Below is a small trained network, with its code and all its weights. Each question gives an input and a target symbol and asks what happens when units are switched off, that is, made to give their printed mean instead of their output.

import numpy as np


def w(rows, s, z=0):
    codes = np.array(rows[::2]) - 128.0
    scale = np.full(codes.shape[1], s)
    scale[-1] = z or s
    return codes * scale


def norm(h):
    return h / np.sqrt((h * h).mean(-1, keepdims=True) + 1e-5)


def f(y):
    return y / 2 * (1 + np.tanh(0.7978845608 * (y + 0.044715 * y**3)))


def softmax(a):
    e = np.exp(a - a.max(-1, keepdims=True))
    return e / e.sum(-1, keepdims=True)


def log_softmax(a):
    a = a - a.max(-1, keepdims=True)
    return a - np.log(np.exp(a).sum(-1, keepdims=True))


def net(x, mask):
    ids = ['ΔΘΠΦΩγεζλμστψ'.index(c) for c in x.split()]
    T = len(ids)
    res = E[ids] + P[:T]
    u = 0
    for l in range(2):
        q, k, v = (norm(res) @ M[l].T for M in (Q, K, V))
        z = softmax(np.where(np.tri(T) > 0, q @ k.T / 2**0.5, -1e9)) @ v
        res = res + np.where(mask[u], z, O[l][:, -1]) @ O[l][:, :-1]
        u += 1
        y = f(norm(res) @ A[l][:, :-1].T + A[l][:, -1])
        res = res + np.where(mask[u : u + 8], y, B[l][:, -1]) @ B[l][:, :-1]
        u += 8
    return log_softmax(norm(res)[-1] @ U[:, :-1].T + U[:, -1])


Q, K, V, O, A, B = {}, {}, {}, {}, {}, {}
E = w([
[133,107,153,121,124,103],'Δ',
[163,74,130,119,141,117],'Θ',
[143,116,176,117,78,174],'Π',
[110,103,77,104,114,120],'Φ',
[155,121,132,92,105,157],'Ω',
[96,89,1,105,187,97],'γ',
[144,113,220,143,109,148],'ε',
[212,125,107,40,151,86],'ζ',
[112,52,65,109,161,107],'λ',
[141,71,232,204,142,187],'μ',
[37,179,205,9,160,136],'σ',
[85,168,191,69,117,183],'τ',
[120,129,156,111,208,66],'ψ',
],0.017)
P = w([
[83,171,66,254,104,73],'0',
[199,101,164,95,148,103],'1',
[182,121,188,115,155,105],'2',
[164,121,195,126,158,113],'3',
[154,129,194,133,159,114],'4',
[128,80,172,135,131,131],'5',
[148,110,199,134,135,109],'6',
],0.009)
Q[0] = w([
[80,146,238,171,163,74],'L0H1',
[28,157,1,180,84,205],'L0H1',
],0.0047)
K[0] = w([
[155,102,66,238,4,9],'L0H1',
[219,81,87,199,66,127],'L0H1',
],0.004)
V[0] = w([
[171,217,200,62,253,22],'L0H1',
[251,98,61,147,172,142],'L0H1',
],0.0063)
O[0] = w([
[125,6,79,114,61,28,252],'L0H1',
[125,248,55,254,26,55,174],'L0H1',
],0.0081,0.0046)
A[0] = w([
[46,72,66,123,130,166,175],'L0N1',
[138,116,219,102,19,134,184],'L0N2',
[138,82,148,45,130,131,252],'L0N3',
[150,83,172,114,192,95,153],'L0N4',
[50,156,144,2,205,95,125],'L0N5',
[32,199,154,134,203,112,157],'L0N6',
[50,108,186,126,196,93,87],'L0N7',
[133,50,181,144,67,49,116],'L0N8',
],0.0085,0.0041)
B[0] = w([
[181,207,242,32,131,61,135],'L0N1',
[120,70,96,77,192,3,192],'L0N2',
[100,125,203,199,75,124,203],'L0N3',
[71,118,90,92,84,129,189],'L0N4',
[173,123,174,212,10,71,152],'L0N5',
[140,56,106,18,80,166,138],'L0N6',
[104,51,9,172,105,133,148],'L0N7',
[116,232,45,129,180,104,251],'L0N8',
],0.0058,0.011)
Q[1] = w([
[82,12,114,90,83,1],'L1H1',
[26,102,136,174,79,121],'L1H1',
],0.0083)
K[1] = w([
[1,106,121,206,105,135],'L1H1',
[97,160,38,175,109,156],'L1H1',
],0.0082)
V[1] = w([
[147,226,202,134,51,94],'L1H1',
[149,64,150,235,254,133],'L1H1',
],0.0086)
O[1] = w([
[9,138,56,181,79,168,62],'L1H1',
[144,63,142,247,190,140,252],'L1H1',
],0.012,0.0028)
A[1] = w([
[42,193,107,137,137,78,140],'L1N1',
[59,178,150,164,133,207,254],'L1N2',
[23,116,32,221,51,107,142],'L1N3',
[208,50,100,73,104,123,131],'L1N4',
[120,255,61,72,13,109,161],'L1N5',
[135,71,114,155,159,31,69],'L1N6',
[170,144,166,153,106,37,233],'L1N7',
[146,153,26,131,204,130,83],'L1N8',
],0.0084,0.0016)
B[1] = w([
[206,94,117,84,109,112,165],'L1N1',
[70,170,185,135,115,63,131],'L1N2',
[133,184,229,128,120,83,226],'L1N3',
[40,186,193,201,102,67,172],'L1N4',
[190,86,124,116,85,242,158],'L1N5',
[74,188,150,97,115,178,254],'L1N6',
[104,173,67,126,216,206,227],'L1N7',
[2,35,115,139,163,211,157],'L1N8',
],0.0069,0.0097)
U = w([
[187,164,185,86,169,118,3],'Δ',
[108,161,114,181,90,65,141],'Θ',
[86,161,174,103,143,184,2],'Π',
[125,133,134,97,115,174,134],'Φ',
[128,167,137,101,113,180,185],'Ω',
[105,121,86,91,155,170,118],'γ',
[150,96,155,156,162,139,132],'ε',
[187,119,48,143,75,80,125],'ζ',
[100,158,127,98,146,177,102],'λ',
[157,118,116,202,124,147,220],'μ',
[112,6,105,82,95,109,157],'σ',
[98,67,166,93,92,129,122],'τ',
[119,108,94,107,154,48,123],'ψ',
],0.012,0.0047)

Each question gives the input, a string of symbols that net reads in full, and the target symbol t.
The units are the heads (2 rows each of Q, K, V and O) and the neurons (one row each of A and B). Each row of codes is followed by its name. A weight is (code - 128) times the scale printed after its matrix; where a second scale follows, it is the last column's (O, A, B and U).
mask holds one flag per unit, layer by layer, with each layer's heads first. A switched-off unit (its flag False) gives its mean, the last column of its rows in O or B, instead of its output. The means were averaged over made-up inputs and are rounded, as every weight is.
A unit's drop is (log p(t) with every unit on - log p(t) with that unit switched off) / (log p(t) with every unit on - log p(t) with every unit switched off).
The circuit of an input: a set's keep is (log p(t) with only the set's units on - log p(t) with every unit switched off) / (log p(t) with every unit on - log p(t) with every unit switched off). Starting from the 12 units with the biggest drops (on a tie, the unit counted first), units are removed one at a time, each time the one whose removal leaves the highest keep (on an exact tie, the one counted first), for as long as the keep stays at least 0.8.
circuit, biggest first: the units of the circuit, biggest drop first
most important unit: the unit with the biggest drop
top k neurons: the k neurons with the biggest drops, biggest first
top k neurons in layer l: the k neurons of layer l with the biggest drops, biggest first
drop when u is switched off: that unit's drop, to one decimal
input Θ Δ Δ Δ Θ Δ Ω, target ψ: most important unit => L0N2
input λ γ Θ γ σ, target τ: circuit, biggest first => L0N6, L0N8, L0N5
input Θ Ω Θ Θ ζ γ, target Θ: top 3 neurons => L0N8, L1N3, L0N4
input τ Π ε Θ, target τ: circuit, biggest first => L0H1, L0N5, L1H1, L1N7
input σ γ Ω, target τ: circuit, biggest first => L0H1, L0N3
input Θ Θ Θ ψ ζ, target Θ: circuit, biggest first => L0H1, L1H1, L0N2, L1N3
input Θ Δ Θ, target Θ: circuit, biggest first => L0H1, L1H1
input Ω Ω Φ Θ Θ, target Ω: top 3 neurons in layer 1 => L1N5, L1N3, L1N8
input σ Θ Ω Θ, target σ: top 3 neurons => L1N3, L0N5, L0N4
input Ω λ σ, target τ: top 2 neurons => L0N8, L0N5
input Δ Θ Θ Θ Π, target Δ: top 3 neurons => L0N2, L0N7, L0N6
input σ Π Π, target σ: top 2 neurons in layer 1 => L1N3, L1N6
input σ Θ Δ, target σ: top 2 neurons => L1N3, L0N5
input σ Ω ζ, target σ: most important unit => L0H1
input Θ τ ψ λ, target Θ: top 2 neurons => L0N2, L1N3
input Θ Θ μ ψ, target Θ: drop when L0N2 is switched off => 0.4
input Θ Θ Θ, target Θ: drop when L1H1 is switched off => 0.7
input Δ ε ε Ω ε, target Δ: drop when L1N1 is switched off => 0.0
